Here is a tiny trained network, its code and every weight. The questions are about switching its units off for an input and a class, where a switched-off unit gives its printed mean instead of its output.

import numpy as np


def w(rows, s, z=0):
    codes = np.array(rows[::2]) - 128.0
    scale = np.full(codes.shape[1], s)
    scale[-1] = z or s
    return codes * scale


def f(y):
    return np.maximum(y, 0)


def log_softmax(a):
    a = a - a.max(-1, keepdims=True)
    return a - np.log(np.exp(a).sum(-1, keepdims=True))


def net(x, mask):
    res = np.array(x, float).reshape(1, 8) / 4 @ E
    y = f(res @ A[0][:, :-1].T + A[0][:, -1])
    res = res + np.where(mask, y, B[0][:, -1]) @ B[0][:, :-1]
    return log_softmax(res[-1] @ U[:, :-1].T + U[:, -1])


A, B = {}, {}
E = w([
[123,139,126,128,130,129,128,130,129,131,128,129],'x0',
[129,125,123,128,123,132,126,136,130,126,131,128],'x1',
[162,114,30,47,95,133,132,81,171,188,143,83],'x2',
[124,130,124,130,133,130,125,132,131,135,130,135],'x3',
[128,130,126,130,121,128,125,126,129,127,123,132],'x4',
[184,133,88,110,201,248,151,103,64,75,111,167],'x5',
[131,124,135,126,127,132,129,125,131,132,121,130],'x6',
[149,177,161,161,120,158,93,51,218,106,208,132],'x7',
],0.015)
A[0] = w([
[38,106,189,163,81,10,119,197,126,172,106,106,69],'neuron 1',
[124,191,193,195,152,152,98,84,143,84,183,157,113],'neuron 2',
[93,70,80,77,91,78,163,179,88,193,59,91,31],'neuron 3',
[150,141,118,116,58,77,98,48,239,178,194,72,81],'neuron 4',
[182,137,84,103,174,213,145,72,132,101,144,141,5],'neuron 5',
[143,181,155,169,159,169,101,94,176,69,185,148,20],'neuron 6',
[77,153,180,204,136,112,103,143,154,81,156,157,30],'neuron 7',
[152,112,142,146,205,164,159,176,19,63,66,172,102],'neuron 8',
[110,127,255,191,134,112,124,161,158,84,125,150,110],'neuron 9',
[154,108,36,60,128,159,154,122,126,171,101,97,12],'neuron 10',
],0.009,0.016)
B[0] = w([
[192,81,92,91,160,174,165,97,63,103,79,121,235],'neuron 1',
[176,104,60,104,114,123,137,134,124,123,117,94,215],'neuron 2',
[163,185,88,100,72,88,91,110,192,168,189,101,202],'neuron 3',
[73,183,174,175,129,143,80,164,158,136,178,172,251],'neuron 4',
[137,131,80,49,66,4,118,125,207,203,179,40,184],'neuron 5',
[172,79,128,117,179,165,184,119,21,79,80,119,175],'neuron 6',
[119,188,117,107,107,82,100,156,188,193,141,136,169],'neuron 7',
[86,139,182,186,175,180,125,141,108,107,124,202,238],'neuron 8',
[148,115,79,79,106,93,127,108,159,142,137,92,213],'neuron 9',
[139,81,68,148,185,177,177,117,54,64,49,131,178],'neuron 10',
],0.012,0.017)
U = w([
[176,55,101,112,154,151,186,123,53,119,61,123,184],'0',
[155,131,94,98,80,85,121,118,213,189,153,90,184],'1',
[62,161,249,202,141,155,113,144,151,143,135,184,3],'2',
],0.011,0.0058)

Each question gives the input, the list of numbers given to net, and the class t.
The units are the neurons (one row each of A and B). Each row of codes is followed by its name. A weight is (code - 128) times the scale printed after its matrix; where a second scale follows, it is the last column's (A, B and U).
mask holds one flag per neuron, in row order. A switched-off neuron (its flag False) gives its mean, the last column of its row in B, instead of its output. The means were averaged over made-up inputs and are rounded, as every weight is.
A unit's drop is (log p(t) with every unit on - log p(t) with that unit switched off) / (log p(t) with every unit on - log p(t) with every unit switched off).
The circuit of an input: a set's keep is (log p(t) with only the set's units on - log p(t) with every unit switched off) / (log p(t) with every unit on - log p(t) with every unit switched off). Starting from all 10 units, units are removed one at a time, each time the one whose removal leaves the highest keep (on an exact tie, the one counted first), for as long as the keep stays at least 0.8.
circuit, biggest first: the units of the circuit, biggest drop first
top k neurons: the k neurons with the biggest drops, biggest first
drop when u is switched off: that unit's drop, to one decimal
input [-6,3,0,-3,0,1,-1,7], class 0: circuit, biggest first	(neuron 6)
input [0,1,-5,8,6,1,-1,3], class 0: top 2 neurons	(neuron 3; neuron 5)
input [-6,5,1,0,-3,-8,2,6], class 2: top 3 neurons	(neuron 4; neuron 5; neuron 3)
input [-3,1,4,4,5,6,5,1], class 1: top 3 neurons	(neuron 5; neuron 1; neuron 6)
input [2,-5,-6,-2,-7,0,-1,2], class 1: top 4 neurons	(neuron 7; neuron 9; neuron 1; neuron 10)
input [7,-5,1,0,-3,-2,4,6], class 2: top 3 neurons	(neuron 4; neuron 5; neuron 3)
input [-5,-5,1,-7,2,0,-3,-4], class 1: top 3 neurons	(neuron 1; neuron 10; neuron 6)
input [-7,5,-1,6,5,8,8,-7], class 2: top 2 neurons	(neuron 8; neuron 1)
input [-7,3,-7,1,1,1,-8,2], class 0: top 3 neurons	(neuron 3; neuron 5; neuron 4)
input [4,-1,0,7,-5,2,-5,5], class 0: top 2 neurons	(neuron 6; neuron 3)
input [-3,7,0,6,0,-6,-1,-3], class 0: top 2 neurons	(neuron 1; neuron 5)
input [-4,-1,-3,2,-6,-5,6,0], class 0: drop when neuron 1 is switched off	1.8
input [6,4,-5,-3,5,-1,-5,3], class 1: drop when neuron 10 is switched off	0.1
input [3,-4,7,1,1,-1,2,6], class 2: circuit, biggest first	(neuron 4)
input [0,-3,-8,-8,-6,-6,-5,-1], class 0: drop when neuron 3 is switched off	0.1
